Here is a tiny trained network, its code and every weight. The questions are about switching its units off for an input and a class, where a switched-off unit gives its printed mean instead of its output.

import numpy as np


def w(rows, s, z=0):
    codes = np.array(rows[::2]) - 128.0
    scale = np.full(codes.shape[1], s)
    scale[-1] = z or s
    return codes * scale


def f(y):
    return y / 2 * (1 + np.tanh(0.7978845608 * (y + 0.044715 * y**3)))


def log_softmax(a):
    a = a - a.max(-1, keepdims=True)
    return a - np.log(np.exp(a).sum(-1, keepdims=True))


def net(x, mask):
    res = np.array(x, float).reshape(1, 3) / 4 @ E
    y = f(res @ A[0][:, :-1].T + A[0][:, -1])
    res = res + np.where(mask, y, B[0][:, -1]) @ B[0][:, :-1]
    return log_softmax(res[-1] @ U[:, :-1].T + U[:, -1])


A, B = {}, {}
E = w([
[140,163,68,186,188,43],'x0',
[84,89,107,254,50,78],'x1',
[66,238,140,115,177,199],'x2',
],0.0091)
A[0] = w([
[49,124,134,189,38,173,151],'neuron 0',
[87,147,155,124,100,254,178],'neuron 1',
[170,186,157,186,166,127,141],'neuron 2',
[103,160,106,98,94,170,213],'neuron 3',
[168,129,135,68,143,159,158],'neuron 4',
[127,178,93,131,99,115,133],'neuron 5',
[146,87,117,123,108,117,76],'neuron 6',
[64,118,99,82,132,203,194],'neuron 7',
[77,237,104,161,200,83,186],'neuron 8',
[116,129,170,122,142,118,128],'neuron 9',
[125,131,143,173,105,145,68],'neuron 10',
[95,154,128,132,166,105,124],'neuron 11',
[142,170,139,129,191,98,186],'neuron 12',
[133,33,103,119,132,111,161],'neuron 13',
[103,122,131,153,129,101,191],'neuron 14',
[85,133,136,173,64,156,190],'neuron 15',
[106,204,171,111,106,220,193],'neuron 16',
[107,24,121,144,36,124,255],'neuron 17',
[126,126,127,97,194,181,180],'neuron 18',
[121,169,107,174,208,143,107],'neuron 19',
[129,157,103,128,99,131,80],'neuron 20',
[166,71,165,140,121,97,83],'neuron 21',
[123,224,119,134,171,89,247],'neuron 22',
[164,90,145,118,162,76,235],'neuron 23',
],0.014,0.0033)
B[0] = w([
[148,50,248,147,107,161,218],'neuron 0',
[194,226,170,77,152,93,218],'neuron 1',
[122,148,94,169,164,146,156],'neuron 2',
[135,158,151,108,154,103,171],'neuron 3',
[23,90,150,45,106,150,188],'neuron 4',
[119,122,121,152,140,145,141],'neuron 5',
[118,172,100,151,89,143,153],'neuron 6',
[137,189,155,80,171,123,190],'neuron 7',
[107,154,99,214,251,164,215],'neuron 8',
[122,137,131,115,136,134,132],'neuron 9',
[114,102,168,114,118,160,146],'neuron 10',
[111,148,114,160,160,152,148],'neuron 11',
[153,46,71,109,191,165,176],'neuron 12',
[86,181,93,166,40,108,190],'neuron 13',
[142,154,141,201,145,156,164],'neuron 14',
[153,63,210,134,124,128,191],'neuron 15',
[171,229,145,76,193,94,224],'neuron 16',
[209,123,129,227,71,111,254],'neuron 17',
[96,77,165,57,161,135,192],'neuron 18',
[55,147,143,207,169,80,171],'neuron 19',
[160,130,121,118,144,171,126],'neuron 20',
[142,206,70,146,79,175,174],'neuron 21',
[149,102,101,185,209,84,199],'neuron 22',
[60,150,54,111,87,117,184],'neuron 23',
],0.024,0.013)
U = w([
[210,107,203,206,61,166,142],'0',
[107,101,124,190,255,152,240],'1',
[105,172,93,60,53,143,27],'2',
[184,204,193,54,167,94,183],'3',
[185,174,12,133,13,89,202],'4',
[181,57,116,98,92,174,2],'5',
[83,118,84,33,134,134,43],'6',
],0.0089,0.0027)

Each question gives the input, the list of numbers given to net, and the class t.
The units are the neurons (one row each of A and B). Each row of codes is followed by its name. A weight is (code - 128) times the scale printed after its matrix; where a second scale follows, it is the last column's (A, B and U).
mask holds one flag per neuron, in row order. A switched-off neuron (its flag False) gives its mean, the last column of its row in B, instead of its output. The means were averaged over made-up inputs and are rounded, as every weight is.
A unit's drop is (log p(t) with every unit on - log p(t) with that unit switched off) / (log p(t) with every unit on - log p(t) with every unit switched off).
The circuit of an input: a set's keep is (log p(t) with only the set's units on - log p(t) with every unit switched off) / (log p(t) with every unit on - log p(t) with every unit switched off). Starting from the 12 units with the biggest drops (on a tie, the unit counted first), units are removed one at a time, each time the one whose removal leaves the highest keep (on an exact tie, the one counted first), for as long as the keep stays at least 0.8.
circuit, biggest first: the units of the circuit, biggest drop first
most important unit: the unit with the biggest drop
top k neurons: the k neurons with the biggest drops, biggest first
drop of u: that unit's drop, to one decimal
input [-3,-7,-3], class 6: circuit, biggest first : (neuron 4; neuron 17)
input [-2,2,-5], class 4: circuit, biggest first : (neuron 13; neuron 21)
input [7,7,-5], class 0: circuit, biggest first : (neuron 17)
input [-5,7,5], class 0: top 3 neurons : (neuron 0; neuron 15; neuron 17)
input [-1,2,2], class 3: top 2 neurons : (neuron 17; neuron 13)
input [0,-8,-8], class 2: top 2 neurons : (neuron 4; neuron 17)
input [-5,6,5], class 3: top 3 neurons : (neuron 1; neuron 16; neuron 7)
input [3,8,-8], class 0: top 2 neurons : (neuron 0; neuron 17)
input [8,8,-6], class 4: top 4 neurons : (neuron 23; neuron 13; neuron 21; neuron 6)
input [1,-6,4], class 1: top 3 neurons : (neuron 8; neuron 22; neuron 12)
input [2,-4,-3], class 6: drop of neuron 17 : 0.4
input [-5,6,3], class 0: drop of neuron 5 : 0.0
input [7,8,-7], class 4: drop of neuron 21 : 0.6
input [2,-8,0], class 1: most important unit : neuron 22
